Each row has a hidden value; after the row comes its tier, the name of the range that the value falls in. Each part has its own.
[ -3.3 -15.2 -17.1  -3.9   1.5   9.7 -10.7 -19.7  -3.5  -5.4 -17.7  -7.5
  25.1 -27.4 -12.5  26.3   7.7   4.2  14.8   0.9   5.6 -54.0  -0.9  10.3
   7.0  17.1  10.6  -6.0  -5.8  -3.2  16.5   0.0   4.0 -12.6   2.8   1.1
 -35.1 -30.4   7.9  40.5  18.6   4.9 -13.4 -10.2  44.0   3.7  -2.9   2.5
 -19.1  29.6  -0.8  49.8  -3.7   5.4 -62.5 -48.8  21.2  18.1   3.7  54.5]	[36]
[ -3.1 -26.6 -23.2   8.4  -3.2  -4.8   4.2 -19.6  -8.0  -9.4  -6.9 -11.8
  26.4 -40.1 -17.2  30.5  15.1   3.9  18.1  -0.2   1.3 -41.4   1.1   9.0
   5.1   0.7   2.9   2.2  -6.2   3.3  14.6  -1.2  -6.8 -17.5   2.4  -5.0
 -52.8  -7.1   6.8  11.6  15.0   1.7 -28.4  -4.0  34.3   8.1  -1.1   0.7
 -27.2  27.1  -4.2  43.7  -2.1   3.9 -60.0 -48.9  13.1  51.1   1.7  20.6]	[45]
[ -9.7 -18.7  -8.1   1.4  -5.9  20.5  10.8 -24.1  -2.9 -25.5 -13.8 -17.1
  24.5 -42.5  -3.4  55.2  14.8   7.5  21.6   0.7  -3.4 -55.1  -2.3   7.8
  11.3   3.2   7.6  -1.5  -1.2  -5.7  48.9  -1.4 -46.0 -22.2   4.3  -7.0
 -94.4   8.0  12.1  20.4  31.7  15.8 -23.1 -16.9  34.1   0.4  -6.9   3.7
 -21.4  27.6  14.2  57.9   0.6  12.0 -99.1 -43.9   6.4  -5.6  11.5  99.9]	[49]
[  5.2  -5.8 -28.2   1.1  -3.5  -4.6  11.1  -9.8  -1.9  -4.1  -1.8  -8.4
  22.1 -13.8 -11.7  -1.7   5.2  -3.5  11.0  -0.3   3.8 -16.1   2.6   6.2
   0.2  -3.7  -0.8   1.7  -6.2   0.8   2.8  -0.8  17.8  -6.3   2.2  -5.2
 -16.9   7.2  -0.5  11.7   6.3   5.3   4.8  10.6  12.3   5.8   0.8  -2.2
 -20.6  15.9  -6.1  22.8   0.7   2.5  44.1   3.6   0.2  32.2   1.4  -5.8]	[40]
[ -1.1  -2.5  -9.6  -7.9  -2.3  17.1   2.8 -12.0   1.3 -10.0 -13.0  -6.2
  24.0 -11.5  -2.2  19.8   2.0   0.7  13.8   0.8   2.7 -35.1  -1.0   5.5
   6.8   7.4   9.7  -5.6  -2.7  -7.4  21.6  -0.2  -4.6 -10.4   3.1  -1.9
 -28.7  -1.8   6.4  34.9  13.5  13.4   3.2  -3.6  22.0  -1.2  -4.4   2.2
 -13.0  21.7   8.0  43.5   0.3   7.9  -2.3  -6.0   4.5 -20.5   9.6  65.8]	[36]
[ -0.7 -10.9 -25.2  -8.8  -5.1  23.3   7.9 -29.4  -1.3 -17.8 -18.9 -16.2
  44.1 -30.9  -9.5  34.1  12.2   1.5  24.5   1.1   4.8 -68.6  -0.8  10.9
  11.3  12.4  13.8  -6.4  -7.9  -9.0  44.4  -1.0  -7.4 -19.5   5.6  -5.7
 -74.0  -6.1   8.5  49.0  29.8  21.6   0.5  -4.4  50.1   2.5  -6.6   2.4
 -30.5  43.3   7.1  75.1   0.0  12.4 -21.6 -30.8   7.4   5.0  14.6  98.3]	[49]
[ -3.2 -16.4 -30.9  -6.9  -3.1  22.8   0.5 -33.5  -2.7 -16.1 -22.2 -16.7
  43.6 -39.6 -14.4  38.7  11.4   3.9  29.8   1.2   6.3 -77.7  -0.8  13.9
  10.8  15.3  16.3  -7.7  -8.6  -8.2  36.3  -0.8  -2.4 -20.4   5.0  -3.2
 -69.3 -20.2  11.1  61.2  32.9  17.7 -10.1  -9.5  59.1   5.0  -6.2   3.6
 -30.5  44.3   4.1  80.2  -1.9  11.1 -49.6 -50.1  15.5   7.8  13.3  99.9]	[49]
[  4.5 -12.6 -38.7  -2.9  -8.7  10.0  17.1 -25.3  -1.6 -18.8  -8.8 -18.1
  47.1 -28.9 -14.6  17.8  11.1  -1.8  25.2   0.4   4.5 -56.1   2.6  11.1
   6.8  -1.3   6.2  -0.7  -9.1  -3.5  27.4  -1.6   7.7 -19.9   4.8 -10.1
 -65.3   9.7   3.9  40.8  21.3  18.9   2.4   8.9  38.9   6.9  -3.4  -0.8
 -36.0  36.4  -0.8  59.7   1.3  10.5  37.4  -2.8   0.1  30.6  11.6  64.3]	[45]
[  2.7   2.6 -16.8  -8.3  -2.5  12.2   4.9 -15.3   2.2  -9.3 -11.0  -7.1
  20.8  -4.6  -2.6  11.8   1.5  -0.9  16.4   0.7   4.0 -34.5  -0.5   5.5
   5.7   7.7  10.7  -5.3  -3.1  -8.1  17.5  -0.3   4.8  -8.2   3.0  -1.7
 -26.7  -3.2   3.3  36.5  19.9  15.1  14.7   0.7  21.4   0.7  -4.1   1.5
 -16.1  28.1   3.6  38.2   0.2   7.9  18.6   2.9   1.7  -8.2  10.0  51.9]	[43]
[  5.2  -1.4 -20.4   1.7  -5.3   1.2  12.5  -9.5  -1.0  -9.8  -0.5  -8.9
  20.9  -4.6  -9.2  -0.6   4.7  -3.6  13.8   0.0   2.5 -20.3   2.1   5.7
   1.1  -4.4   1.0   0.8  -5.4  -1.7   8.0  -0.9   7.7  -8.3   2.3  -6.6
 -25.6  12.7  -3.4   2.1   9.1   9.6  10.4  10.5  13.8   3.4  -1.4  -1.8
 -18.0  14.8  -3.0  26.3   1.6   4.1  49.9  14.4  -5.0  19.0   6.3   4.8]	[43]
[  1.9 -13.4 -16.9   4.5  -1.5 -10.9  -0.1  -6.8  -5.2  -1.7  -0.9  -8.5
  18.3 -17.9 -14.8   6.2   6.4  -0.5  10.0  -0.4   3.0 -12.1   2.0   3.3
  -0.3  -1.3  -3.3   2.1  -3.5   4.1  -2.3  -0.7  13.7  -4.7   0.6  -2.2
 -15.4  -6.2   0.5   1.1   3.2  -1.6 -12.1   4.4  14.5   7.5   2.1  -1.5
 -15.4  11.2  -8.7  19.7  -1.9  -0.7  -1.5 -17.3   8.5  46.1  -3.4 -14.3]	[40]
[  0.7 -13.6 -15.4   5.7  -1.0  -9.3  -1.8  -6.3  -5.3   1.5  -1.2  -6.2
  16.5 -19.2 -12.7   6.9   7.6   0.7   6.6  -0.4   2.7 -15.8   1.8   5.8
   0.3  -1.2  -1.5   2.2  -4.8   4.1  -1.8  -0.5  11.3  -4.9   0.8  -1.0
 -11.5 -10.6   1.2   2.7   2.7  -4.5 -17.9   2.7  11.7   6.4   1.7  -1.3
 -13.8   8.1  -8.2  12.9  -2.4  -0.1 -14.8 -27.2  11.1  42.7  -5.3 -17.0]	[40]
[ -2.6 -13.4  -3.2   5.6   0.7  -7.5  -4.2  -1.8  -3.6   0.6  -1.2  -4.6
   7.0 -17.0  -9.8  11.7   5.9   3.5   2.5  -0.2  -0.5  -4.2   0.4   3.2
   0.3   0.4  -2.6   2.2  -4.2   4.4   4.1  -0.2  -3.0  -5.7  -0.3  -0.3
 -16.0 -10.5   2.4  -5.1   5.4  -4.9 -22.3  -4.7   9.2   3.4   1.4   1.0
  -5.1   2.2  -4.4  10.8  -2.5  -1.7 -47.6 -38.3   9.9  21.8  -4.6   0.8]	[40]
[  5.5 -22.2 -48.3   0.1  -4.0  -2.2   4.5 -26.2  -7.1  -9.2 -13.2 -19.9
  55.0 -35.5 -28.7  17.2  12.9  -1.7  28.9   0.1   9.1 -60.0   3.4  15.4
   5.2   5.7   6.6  -1.5 -14.6   0.2  14.0  -1.2  31.4 -19.6   3.9  -4.8
 -40.0 -16.6   4.1  49.5  17.3  12.4 -10.8  10.0  42.9  12.2  -0.1  -1.8
 -43.7  43.0 -13.3  74.3  -2.9   5.9  25.8 -36.5  22.7  68.9   3.8  19.0]	[45]
[  3.9  -9.5 -37.6  -2.1  -8.6  10.8  17.7 -26.7  -3.2 -18.5 -11.9 -17.7
  41.9 -25.4 -13.4  20.9   8.4  -1.7  26.1   0.3   4.2 -52.7   2.1  11.0
   7.7  -0.4   5.5  -0.4  -8.8  -4.9  32.3  -1.3   3.0 -19.6   4.1 -11.0
 -61.9  12.3   4.6  37.3  25.1  21.5   4.7   7.0  32.4   5.8  -3.7  -0.9
 -35.6  34.4   0.1  69.0   1.3  10.2  40.9  -5.2   1.0  26.8  12.5  45.1]	[45]
[  3.3  -5.5 -25.7  -0.5  -4.8  -0.8   9.1  -8.2  -1.6  -5.5  -1.0  -9.0
  23.7  -7.0 -11.5  -1.4   4.2  -5.5  11.2  -0.2   4.1 -16.2   2.6   5.9
   0.8  -2.6   1.3   0.6  -6.6  -0.3   3.3  -0.6  18.5  -7.5   2.2  -4.8
 -23.7   4.9  -1.1  16.7   5.8   7.3   6.3  11.7  16.3   3.6   0.2  -1.8
 -20.2  14.6  -5.8  22.5   0.4   2.6  61.2   5.2   1.2  32.2   2.4  -1.0]	[43]
[  1.8   1.0 -16.4  -8.1  -2.4  14.1   4.4 -13.4   1.6  -8.2 -13.4  -6.2
  19.9  -6.3  -2.1  11.0   2.0  -0.7  14.9   0.7   4.1 -19.2  -0.7   6.0
   6.5   8.1  10.9  -5.6  -3.8  -7.4  22.6  -0.2   3.1  -8.9   3.1  -1.9
 -22.0  -5.7   2.5  35.1  14.3  12.9  15.8  -0.1  20.2   1.3  -4.0   1.6
 -16.1  25.0   4.6  40.9   0.5   7.1  13.5  -1.6   2.7 -14.9   8.9  54.7]	[36]
[ -3.9  -7.4   3.9   0.3   2.9  -0.6 -11.1  -0.1  -2.4   1.6  -6.2   0.6
   1.9 -10.7  -2.6  12.2   2.0   4.2  -1.5   0.3   1.4  -7.7  -1.0   3.4
   0.7   7.2   2.9  -2.7  -0.3   1.1   0.2   0.3  -1.1  -4.8   0.0   4.0
  -1.3 -20.8   3.3   6.8   4.0  -5.5 -14.4 -11.1  15.0  -0.5   0.2   1.5
   0.5   8.1  -0.4   4.7  -2.9  -0.4 -38.3 -30.0  13.2   9.4  -2.4  13.6]	[40]
[  5.9  -8.3 -23.4   2.9  -2.8  -8.0   4.9  -5.0  -3.5  -2.8  -1.7  -7.9
  27.7 -11.7 -15.0   0.6   6.1  -2.9  11.0  -0.4   3.4 -25.8   3.0   5.8
   0.0  -1.6  -0.5   1.8  -6.9   2.7   1.1  -0.7  19.9  -7.2   1.5  -4.3
 -17.4  -2.2   0.0  19.9   5.2   4.0  -3.0  10.4  14.0   7.0   0.8  -2.6
 -17.5  12.6  -9.1  33.7  -1.3   1.9  43.5   6.2   4.1  40.2   0.3  -7.9]	[40]
[ -0.3 -22.0 -33.8   4.7  -2.1  -3.5   1.0 -25.5  -7.5  -8.3 -10.2 -16.9
  36.4 -39.6 -23.5  25.5  14.3   2.4  23.0  -0.1   5.2 -45.0   1.7  12.6
   4.3   5.4   1.8   0.4 -10.2   2.9  13.3  -1.2  10.2 -14.6   2.8  -3.8
 -46.2 -16.0   5.8  30.2  15.1   3.8 -30.8   0.4  41.3   9.0  -0.2  -0.6
 -28.6  44.1  -7.8  51.2  -3.2   2.1 -36.9 -48.1  17.7  55.2   0.0  26.1]	[45]
[  0.4 -11.9 -24.7   0.0  -9.5  16.0  23.3 -22.2  -1.4 -21.8  -4.8 -16.6
  33.3 -27.1  -6.6  27.4  12.5  -0.4  25.2   0.2  -0.4 -47.7   1.2   6.7
   8.5  -3.9   3.0   0.9  -5.4  -5.7  39.2  -1.6 -15.1 -19.7   4.8 -11.0
 -85.2  26.2   6.5  19.4  23.7  21.5   2.3   2.6  28.2   3.1  -4.9   0.4
 -33.8  32.0   6.0  58.7   3.0  10.4  10.4  -5.1  -9.0  11.7  13.3  73.3]	[45]
[ -3.7 -21.9 -21.4   1.8   0.1   0.9  -6.8 -22.5  -6.5  -7.1 -14.5 -17.2
  33.0 -41.0 -19.4  29.5  11.4   5.4  18.1   0.4   4.8 -46.1   0.2  12.0
   6.1  10.5   6.5  -2.9  -7.5   1.3  13.4  -0.7   3.7 -13.5   2.5  -0.5
 -24.8 -28.2   9.0  30.0  19.1   3.1 -29.0  -6.7  38.3   8.7  -1.7   1.1
 -24.5  30.3  -5.5  49.0  -4.1   4.6 -65.8 -56.3  21.1  49.1   0.8  38.9]	[36]
[  0.7 -24.2 -29.4   7.3  -6.5  -2.4  11.0 -21.1  -6.6 -10.3  -5.2 -19.4
  36.8 -36.6 -18.4  24.7  15.1   1.1  22.5  -0.3   2.1 -52.5   2.1   9.9
   5.0  -3.7  -0.4   3.5  -8.6   2.0  20.4  -1.6  -0.1 -18.8   3.3  -8.5
 -58.6   5.0   4.7  14.6  20.7   5.5 -16.3   3.5  31.3   9.9  -0.6  -1.2
 -34.8  28.5  -6.1  50.8  -0.8   5.5 -14.8  -2.6   7.4  61.7   3.0  27.1]	[45]
[  2.7   2.7 -13.1  -6.5  -4.3  15.7   9.5 -12.7   2.0  -9.3  -7.4  -5.5
  30.5  -2.4  -2.8   7.0   2.7  -1.9  14.5   0.6   2.7 -26.6   0.2   2.6
   2.9   1.9   6.5  -2.9  -3.1  -5.5  21.4  -0.4   2.8  -1.8   2.5  -4.4
 -30.6   4.8   1.7  35.1  11.5  14.1  14.4   3.2  20.1  -0.9  -3.5   0.3
 -15.3  18.3   2.5  26.5   1.6   7.1  34.5   9.9  -4.8  -8.6  10.6  40.4]	[43]
[ -2.1 -23.5 -19.9   7.0  -3.7  -4.1   3.1 -17.9  -7.5 -10.0  -7.3 -15.7
  36.0 -42.4 -19.1  28.3  14.9   3.8  17.2  -0.2   2.4 -48.1   1.4  10.4
   4.6   0.3   0.6   2.0  -9.4   3.1  22.4  -1.2  -1.8 -16.4   2.8  -5.6
 -69.1  -7.1   6.6  16.9  19.0   3.5 -27.9  -1.6  33.3   8.3  -0.4  -0.5
 -27.2  28.3  -6.1  44.6  -2.7   4.1 -44.5 -44.4  12.6  52.9   0.2  30.1]	[45]
[  0.4 -20.4 -31.2   7.3  -5.9  -3.4  11.8 -26.0  -6.5 -13.3  -6.1 -16.5
  31.9 -32.8 -18.2  22.2  13.2   0.1  23.0  -0.3   2.0 -45.1   2.5  10.1
   4.7  -5.0  -0.6   3.1  -8.4   2.3  21.9  -1.6  -2.4 -20.3   3.6  -6.9
 -65.7   5.4   5.1  15.3  17.2   7.6 -19.3   3.9  32.2   8.8  -0.9  -1.3
 -30.1  25.7  -5.4  50.6  -0.6   5.7 -16.4 -26.7   6.6  54.9   3.0  30.5]	[45]
[ -6.8 -20.8  -3.9   4.2  -0.9   4.0  -2.6 -17.1  -5.5  -9.9 -10.1 -11.1
  18.2 -36.4  -8.6  34.0  11.5   6.3  11.0   0.3  -1.2 -35.5  -1.0   9.1
   6.9   7.8   3.9  -1.1  -3.4   1.2  22.6  -0.8 -18.2 -12.2   1.7  -2.1
 -41.8 -13.1   8.9  14.7  21.7   2.1 -28.9 -12.3  32.8   3.8  -2.1   1.9
 -13.9  19.8   1.7  33.4  -2.5   3.7 -92.0 -50.8  13.5  19.9   1.7  53.6]	[36]
[ -0.2 -12.7 -10.8   2.2   1.9  -9.0 -10.4  -8.2  -5.2   2.2  -8.1  -4.8
  10.1 -15.1 -14.4   6.9   2.7   2.1   6.0  -0.1   4.5 -18.7   0.9   6.0
   0.7   8.3   2.0  -0.7  -4.7   3.8  -7.6   0.0  18.9  -3.6   0.5   2.0
   4.1 -25.5   2.3  14.5   2.6  -5.5 -15.9  -1.8  24.5   5.9   2.1  -0.2
  -3.9  13.2  -8.7  16.7  -4.1  -0.8 -26.1 -36.0  17.3  44.7  -5.5  -8.4]	[40]
[ -0.9 -23.1 -23.0   8.8  -4.2  -3.7   8.0 -26.3  -6.7 -13.2  -2.2 -17.6
  32.2 -39.4 -17.7  23.2  15.8   2.7  19.8  -0.3   0.9 -42.8   2.2   8.6
   5.3  -3.9  -2.1   3.5  -7.6   3.0  23.3  -1.7  -5.6 -18.9   3.0  -7.3
 -74.5   2.8   5.1  12.2  18.7   5.5 -24.4  -0.4  34.0   8.8  -0.5  -1.1
 -28.7  31.3  -4.1  43.4  -1.4   4.8 -31.2 -39.8   9.3  50.6   1.2  33.0]	[45]
[ -5.3 -16.7 -15.7  -3.9  -5.0  22.9   6.7 -28.8  -1.7 -21.4 -17.0 -17.1
  35.5 -39.9  -6.3  43.4   8.8   4.8  25.5   1.2   0.7 -61.7  -1.4  10.6
  12.0   8.2  10.8  -5.1  -4.1  -8.7  40.5  -1.3 -25.4 -21.1   4.4  -6.8
 -78.8  -1.2  11.0  46.7  31.2  20.3 -11.3 -10.9  44.3   1.4  -6.9   3.0
 -24.6  40.7   9.9  64.8   0.3  13.0 -63.3 -31.6   6.3  -9.6  13.0  99.9]	[49]
